Below is a small trained network, with its code and all its weights. Each question gives an input and a class and asks what happens when units are switched off, that is, made to give their printed mean instead of their output.

import numpy as np


def w(rows, s, z=0):
    codes = np.array(rows[::2]) - 128.0
    scale = np.full(codes.shape[1], s)
    scale[-1] = z or s
    return codes * scale


def norm(h):
    return h / np.sqrt((h * h).mean(-1, keepdims=True) + 1e-5)


def f(y):
    return y / 2 * (1 + np.tanh(0.7978845608 * (y + 0.044715 * y**3)))


def log_softmax(a):
    a = a - a.max(-1, keepdims=True)
    return a - np.log(np.exp(a).sum(-1, keepdims=True))


def net(x, mask):
    res = np.array(x, float).reshape(1, 5) / 4 @ E
    u = 0
    for l in range(2):
        y = f(norm(res) @ A[l][:, :-1].T + A[l][:, -1])
        res = res + np.where(mask[u : u + 16], y, B[l][:, -1]) @ B[l][:, :-1]
        u += 16
    return log_softmax(norm(res)[-1] @ U[:, :-1].T + U[:, -1])


A, B = {}, {}
E = w([
[123,138,116,252,110,48],'x0',
[128,130,129,128,126,126],'x1',
[129,203,32,182,115,233],'x2',
[142,153,122,129,211,120],'x3',
[76,211,255,149,132,164],'x4',
],0.0086)
A[0] = w([
[117,68,169,128,165,117,47],'0.n1',
[101,159,194,143,72,163,108],'0.n2',
[110,157,91,136,120,164,57],'0.n3',
[157,138,140,58,84,159,62],'0.n4',
[146,151,121,136,246,116,38],'0.n5',
[117,102,139,129,3,146,63],'0.n6',
[147,105,169,111,149,90,38],'0.n7',
[135,112,161,94,172,55,13],'0.n8',
[98,153,99,129,111,144,51],'0.n9',
[144,131,132,129,126,129,128],'0.n10',
[151,162,90,167,166,189,111],'0.n11',
[157,89,80,112,108,116,169],'0.n12',
[140,122,156,112,117,106,62],'0.n13',
[143,144,124,196,114,73,12],'0.n14',
[162,122,134,76,164,170,98],'0.n15',
[141,90,75,109,88,116,2],'0.n16',
],0.013,0.0062)
B[0] = w([
[136,151,126,132,50,126,145],'0.n1',
[227,130,126,141,208,88,207],'0.n2',
[138,97,169,122,39,127,158],'0.n3',
[48,86,96,174,162,118,168],'0.n4',
[72,214,46,57,151,2,175],'0.n5',
[76,215,69,65,167,3,175],'0.n6',
[129,133,124,141,60,129,149],'0.n7',
[135,109,154,121,10,131,177],'0.n8',
[138,106,155,106,81,125,127],'0.n9',
[127,128,128,128,128,129,128],'0.n10',
[128,101,168,112,12,99,235],'0.n11',
[177,165,211,151,177,120,254],'0.n12',
[129,159,98,145,72,158,120],'0.n13',
[33,62,120,190,160,135,180],'0.n14',
[47,89,124,214,159,113,188],'0.n15',
[185,146,129,115,194,94,162],'0.n16',
],0.0098,0.0054)
A[1] = w([
[137,179,65,153,93,203,64],'1.n1',
[203,54,59,108,121,124,92],'1.n2',
[154,87,182,178,124,96,252],'1.n3',
[171,91,188,109,53,133,98],'1.n4',
[133,177,75,153,81,209,1],'1.n5',
[121,62,157,108,63,127,43],'1.n6',
[123,206,45,134,120,179,114],'1.n7',
[191,60,34,116,146,116,51],'1.n8',
[74,212,75,86,76,62,72],'1.n9',
[111,66,116,17,165,228,88],'1.n10',
[37,52,118,195,150,160,66],'1.n11',
[116,206,216,141,160,162,17],'1.n12',
[148,92,143,130,34,175,55],'1.n13',
[96,132,106,1,143,163,104],'1.n14',
[219,192,150,135,200,124,126],'1.n15',
[126,34,170,68,115,104,34],'1.n16',
],0.011,0.0063)
B[1] = w([
[125,102,175,117,62,84,139],'1.n1',
[148,145,217,118,161,167,148],'1.n2',
[115,116,81,100,121,210,255],'1.n3',
[140,192,82,156,96,175,162],'1.n4',
[131,140,162,149,52,104,136],'1.n5',
[129,174,127,133,96,142,142],'1.n6',
[116,116,179,122,90,23,136],'1.n7',
[154,137,241,127,153,132,144],'1.n8',
[102,129,95,42,167,139,179],'1.n9',
[86,106,107,246,128,123,148],'1.n10',
[54,99,90,141,158,196,163],'1.n11',
[205,63,164,140,150,93,137],'1.n12',
[97,181,139,96,118,175,157],'1.n13',
[95,101,103,159,146,53,135],'1.n14',
[162,101,101,77,129,166,187],'1.n15',
[107,166,150,160,76,113,137],'1.n16',
],0.012,0.0097)
U = w([
[117,135,160,127,6,133,112],'0',
[227,98,188,144,198,169,98],'1',
[102,116,96,113,145,175,246],'2',
[48,79,89,241,157,137,81],'3',
[108,149,103,74,160,33,74],'4',
],0.016,0.012)

Each question gives the input, the list of numbers given to net, and the class t.
The units are the neurons (one row each of A and B). Each row of codes is followed by its name. A weight is (code - 128) times the scale printed after its matrix; where a second scale follows, it is the last column's (A, B and U).
mask holds one flag per neuron, layer by layer. A switched-off neuron (its flag False) gives its mean, the last column of its row in B, instead of its output. The means were averaged over made-up inputs and are rounded, as every weight is.
A unit's drop is (log p(t) with every unit on - log p(t) with that unit switched off) / (log p(t) with every unit on - log p(t) with every unit switched off).
The circuit of an input: a set's keep is (log p(t) with only the set's units on - log p(t) with every unit switched off) / (log p(t) with every unit on - log p(t) with every unit switched off). Starting from the 12 units with the biggest drops (on a tie, the unit counted first), units are removed one at a time, each time the one whose removal leaves the highest keep (on an exact tie, the one counted first), for as long as the keep stays at least 0.8.
circuit, biggest first: the units of the circuit, biggest drop first
most important unit: the unit with the biggest drop
top k neurons: the k neurons with the biggest drops, biggest first
top k neurons in layer l: the k neurons of layer l with the biggest drops, biggest first
input [3,-2,0,-5,-1], class 4: circuit, biggest first => 0.n6
input [-8,5,-7,-5,-3], class 3: circuit, biggest first => 0.n11; 1.n10; 1.n14
input [5,6,-5,-3,0], class 2: top 2 neurons => 1.n3; 0.n11
input [-7,2,-5,-5,4], class 3: top 2 neurons in layer 0 => 0.n11; 0.n12
input [-8,-6,-7,1,2], class 3: circuit, biggest first => 1.n10; 0.n12; 1.n14
input [8,1,8,-7,2], class 0: top 2 neurons => 0.n15; 0.n4
input [-4,2,-5,-7,-4], class 4: top 2 neurons in layer 0 => 0.n6; 0.n11
input [-8,-5,1,-5,7], class 3: circuit, biggest first => 0.n12; 1.n10; 1.n14
input [-2,4,-6,0,8], class 1: top 2 neurons => 0.n2; 0.n11
input [7,-4,-5,-6,2], class 3: top 2 neurons in layer 0 => 0.n14; 0.n5
input [-4,-3,6,6,-3], class 0: top 2 neurons in layer 0 => 0.n6; 0.n3
input [-8,1,-3,-2,-7], class 3: top 3 neurons => 1.n10; 0.n2; 0.n4
input [-4,-1,1,6,3], class 4: top 3 neurons => 0.n5; 1.n3; 0.n14
input [-7,-1,4,4,7], class 1: top 2 neurons => 0.n2; 1.n12
input [-8,-3,-5,-7,6], class 3: most important unit => 0.n12
input [6,-1,0,7,1], class 4: top 2 neurons in layer 0 => 0.n5; 0.n15
input [-1,4,-5,6,7], class 1: top 3 neurons in layer 0 => 0.n11; 0.n6; 0.n2
input [-6,-3,-2,-7,-1], class 4: top 2 neurons in layer 0 => 0.n6; 0.n14
input [-1,0,5,3,5], class 0: top 2 neurons => 0.n11; 0.n12
input [-5,0,-6,8,3], class 4: top 2 neurons => 0.n5; 0.n11
input [-3,3,-1,4,-3], class 4: top 2 neurons => 0.n5; 0.n14
input [-4,-2,-2,-6,7], class 1: circuit, biggest first => 0.n2
input [-3,1,-2,6,-3], class 4: top 2 neurons => 0.n5; 1.n3
